Here is a tiny trained network, its code and every weight. The questions are about switching its units off for an input and a target symbol, where a switched-off unit gives its printed mean instead of its output.

import numpy as np


def w(rows, s, z=0):
    codes = np.array(rows[::2]) - 128.0
    scale = np.full(codes.shape[1], s)
    scale[-1] = z or s
    return codes * scale


def f(y):
    return np.maximum(y, 0)


def softmax(a):
    e = np.exp(a - a.max(-1, keepdims=True))
    return e / e.sum(-1, keepdims=True)


def log_softmax(a):
    a = a - a.max(-1, keepdims=True)
    return a - np.log(np.exp(a).sum(-1, keepdims=True))


def net(x, mask):
    ids = ['ΔΘΛΣΦΨΩαβγζημπτ'.index(c) for c in x.split()]
    T = len(ids)
    res = E[ids] + P[:T]
    u = 0
    for l in range(2):
        q, k, v = (res @ M[l].T for M in (Q, K, V))
        z = softmax(np.where(np.tri(T) > 0, q @ k.T / 4**0.5, -1e9)) @ v
        res = res + np.where(mask[u], z, O[l][:, -1]) @ O[l][:, :-1]
        u += 1
        y = f(res @ A[l][:, :-1].T + A[l][:, -1])
        res = res + np.where(mask[u : u + 12], y, B[l][:, -1]) @ B[l][:, :-1]
        u += 12
    return log_softmax(res[-1] @ U[:, :-1].T + U[:, -1])


Q, K, V, O, A, B = {}, {}, {}, {}, {}, {}
E = w([
[133,150,161],'Δ',
[88,124,141],'Θ',
[112,93,139],'Λ',
[95,102,139],'Σ',
[122,143,99],'Φ',
[107,126,71],'Ψ',
[121,152,88],'Ω',
[97,89,133],'α',
[110,144,127],'β',
[120,147,119],'γ',
[107,95,96],'ζ',
[106,138,134],'η',
[104,136,113],'μ',
[125,184,105],'π',
[115,143,248],'τ',
],0.018)
P = w([
[168,64,70],'0',
[66,188,110],'1',
[81,197,114],'2',
[95,199,109],'3',
[104,203,104],'4',
[109,199,117],'5',
[104,192,113],'6',
[108,203,110],'7',
[113,221,120],'8',
[118,216,123],'9',
[116,213,122],'10',
[115,255,121],'11',
[106,182,130],'12',
[109,182,128],'13',
],0.0072)
Q[0] = w([
[165,254,166],'0.h0',
[211,31,86],'0.h0',
[203,45,186],'0.h0',
[89,220,157],'0.h0',
],0.0054)
K[0] = w([
[123,75,231],'0.h0',
[105,153,34],'0.h0',
[116,134,2],'0.h0',
[114,150,208],'0.h0',
],0.0094)
V[0] = w([
[73,115,6],'0.h0',
[138,254,23],'0.h0',
[69,221,66],'0.h0',
[128,174,179],'0.h0',
],0.0057)
O[0] = w([
[59,172,74,196],'0.h0',
[39,255,113,254],'0.h0',
[74,238,147,253],'0.h0',
[169,120,255,143],'0.h0',
],0.0057,0.0037)
A[0] = w([
[92,136,84,167],'0.n0',
[168,111,149,41],'0.n1',
[140,138,121,83],'0.n2',
[132,194,171,116],'0.n3',
[107,31,221,254],'0.n4',
[170,188,131,191],'0.n5',
[172,213,171,204],'0.n6',
[134,42,58,110],'0.n7',
[141,78,46,65],'0.n8',
[166,254,106,237],'0.n9',
[231,93,119,147],'0.n10',
[160,106,167,46],'0.n11',
],0.007,0.0026)
B[0] = w([
[138,197,175,179],'0.n0',
[115,160,140,129],'0.n1',
[103,137,115,128],'0.n2',
[144,80,128,171],'0.n3',
[110,166,240,135],'0.n4',
[100,34,173,172],'0.n5',
[66,53,107,186],'0.n6',
[194,58,72,132],'0.n7',
[149,91,78,132],'0.n8',
[68,99,163,250],'0.n9',
[112,92,253,130],'0.n10',
[108,209,138,129],'0.n11',
],0.0048,0.011)
Q[1] = w([
[228,109,147],'1.h0',
[32,254,117],'1.h0',
[205,82,104],'1.h0',
[241,53,156],'1.h0',
],0.0076)
K[1] = w([
[3,180,198],'1.h0',
[243,41,121],'1.h0',
[14,124,189],'1.h0',
[16,191,190],'1.h0',
],0.0065)
V[1] = w([
[197,118,9],'1.h0',
[193,2,166],'1.h0',
[118,172,242],'1.h0',
[85,191,137],'1.h0',
],0.008)
O[1] = w([
[88,73,156,195],'1.h0',
[231,93,205,50],'1.h0',
[175,254,75,3],'1.h0',
[63,192,125,146],'1.h0',
],0.0093,0.005)
A[1] = w([
[26,150,58,160],'1.n0',
[162,165,90,85],'1.n1',
[139,196,111,169],'1.n2',
[193,36,165,141],'1.n3',
[192,119,126,86],'1.n4',
[129,195,107,245],'1.n5',
[101,60,84,40],'1.n6',
[197,254,192,253],'1.n7',
[69,136,60,107],'1.n8',
[229,108,74,72],'1.n9',
[57,137,159,199],'1.n10',
[169,59,237,191],'1.n11',
],0.0078,0.0021)
B[1] = w([
[173,140,72,252],'1.n0',
[131,105,130,133],'1.n1',
[117,131,141,158],'1.n2',
[189,177,145,169],'1.n3',
[113,104,84,133],'1.n4',
[127,146,206,171],'1.n5',
[72,116,146,153],'1.n6',
[2,92,127,145],'1.n7',
[171,152,83,201],'1.n8',
[81,138,126,131],'1.n9',
[124,97,113,209],'1.n10',
[196,172,165,181],'1.n11',
],0.0073,0.018)
U = w([
[87,70,104,155],'Δ',
[84,20,194,177],'Θ',
[115,114,139,137],'Λ',
[109,141,152,4],'Σ',
[83,119,108,142],'Φ',
[118,114,123,145],'Ψ',
[144,147,145,135],'Ω',
[107,108,132,108],'α',
[164,143,151,120],'β',
[105,109,123,106],'γ',
[182,167,150,217],'ζ',
[91,74,115,130],'η',
[41,6,104,73],'μ',
[132,255,115,126],'π',
[65,175,197,68],'τ',
],0.0065,0.0032)

Each question gives the input, a string of symbols that net reads in full, and the target symbol t.
The units are the heads (4 rows each of Q, K, V and O) and the neurons (one row each of A and B). Each row of codes is followed by its name. A weight is (code - 128) times the scale printed after its matrix; where a second scale follows, it is the last column's (O, A, B and U).
mask holds one flag per unit, layer by layer, with each layer's heads first. A switched-off unit (its flag False) gives its mean, the last column of its rows in O or B, instead of its output. The means were averaged over made-up inputs and are rounded, as every weight is.
A unit's drop is (log p(t) with every unit on - log p(t) with that unit switched off) / (log p(t) with every unit on - log p(t) with every unit switched off).
The circuit of an input: a set's keep is (log p(t) with only the set's units on - log p(t) with every unit switched off) / (log p(t) with every unit on - log p(t) with every unit switched off). Starting from the 12 units with the biggest drops (on a tie, the unit counted first), units are removed one at a time, each time the one whose removal leaves the highest keep (on an exact tie, the one counted first), for as long as the keep stays at least 0.8.
units of the circuit, in order: the units of the circuit, biggest drop first
k most important neurons: the k neurons with the biggest drops, biggest first
top k neurons in layer l: the k neurons of layer l with the biggest drops, biggest first
drop when u is switched off: that unit's drop, to one decimal
input ζ Σ μ Λ α Λ ζ π, target Θ: units of the circuit, in order => 1.h0, 0.h0, 0.n7
input ζ Ψ π η Λ Λ, target Θ: units of the circuit, in order => 1.h0, 0.h0, 0.n7
input π π Ω η, target π: units of the circuit, in order => 1.h0, 0.h0
input Λ Φ Λ Λ ζ Ψ π π ζ, target ζ: most important neuron => 0.n7
input Λ ζ Ψ Φ μ, target ζ: units of the circuit, in order => 1.h0, 0.h0, 1.n11, 1.n3
input ζ Λ Σ π Ψ Φ Δ ζ γ π π Λ Δ, target Θ: units of the circuit, in order => 1.h0, 0.h0, 0.n7
input Λ ζ β ζ ζ γ π γ Φ π Δ, target ζ: units of the circuit, in order => 1.h0, 0.h0, 1.n11
input π μ Ψ ζ π ζ Ω π π γ, target π: 2 most important neurons => 1.n0, 1.n8
input Ψ Λ Θ Δ μ Ψ π Φ Ψ, target μ: top 3 neurons in layer 0 => 0.n7, 0.n8, 0.n9
input ζ μ α Δ π Λ π Ψ Σ, target Θ: 2 most important neurons => 0.n7, 1.n0
input Δ μ Ω ζ π Φ γ μ ζ π τ τ, target τ: 3 most important neurons => 0.n4, 1.n7, 1.n0
input ζ Ω ζ α Δ α, target Θ: top 2 neurons in layer 1 => 1.n0, 1.n8
input Λ Δ ζ Λ π π ζ Λ π β Φ, target ζ: 3 most important neurons => 0.n7, 1.n11, 1.n3
input Λ μ π π η γ Ω, target ζ: most important neuron => 0.n7
input α Σ ζ ζ Θ, target ζ: 2 most important neurons => 1.n11, 0.n7
input Δ π τ, target τ: 2 most important neurons => 1.n7, 0.n4
input Λ π π π μ, target ζ: 2 most important neurons => 0.n7, 1.n11
input Λ π Λ α Ω Θ β Σ, target ζ: 3 most important neurons => 0.n7, 1.n11, 1.n3
input ζ π α ζ α Θ, target Θ: drop when 0.n8 is switched off => 0.1
input ζ π π Ω α, target Θ: drop when 1.h0 is switched off => 1.2
input Ψ π π γ Ω π Ω ζ ζ ζ μ, target μ: drop when 0.h0 is switched off => 0.3
input π π μ Θ Ω π Φ π, target π: units of the circuit, in order => 1.h0
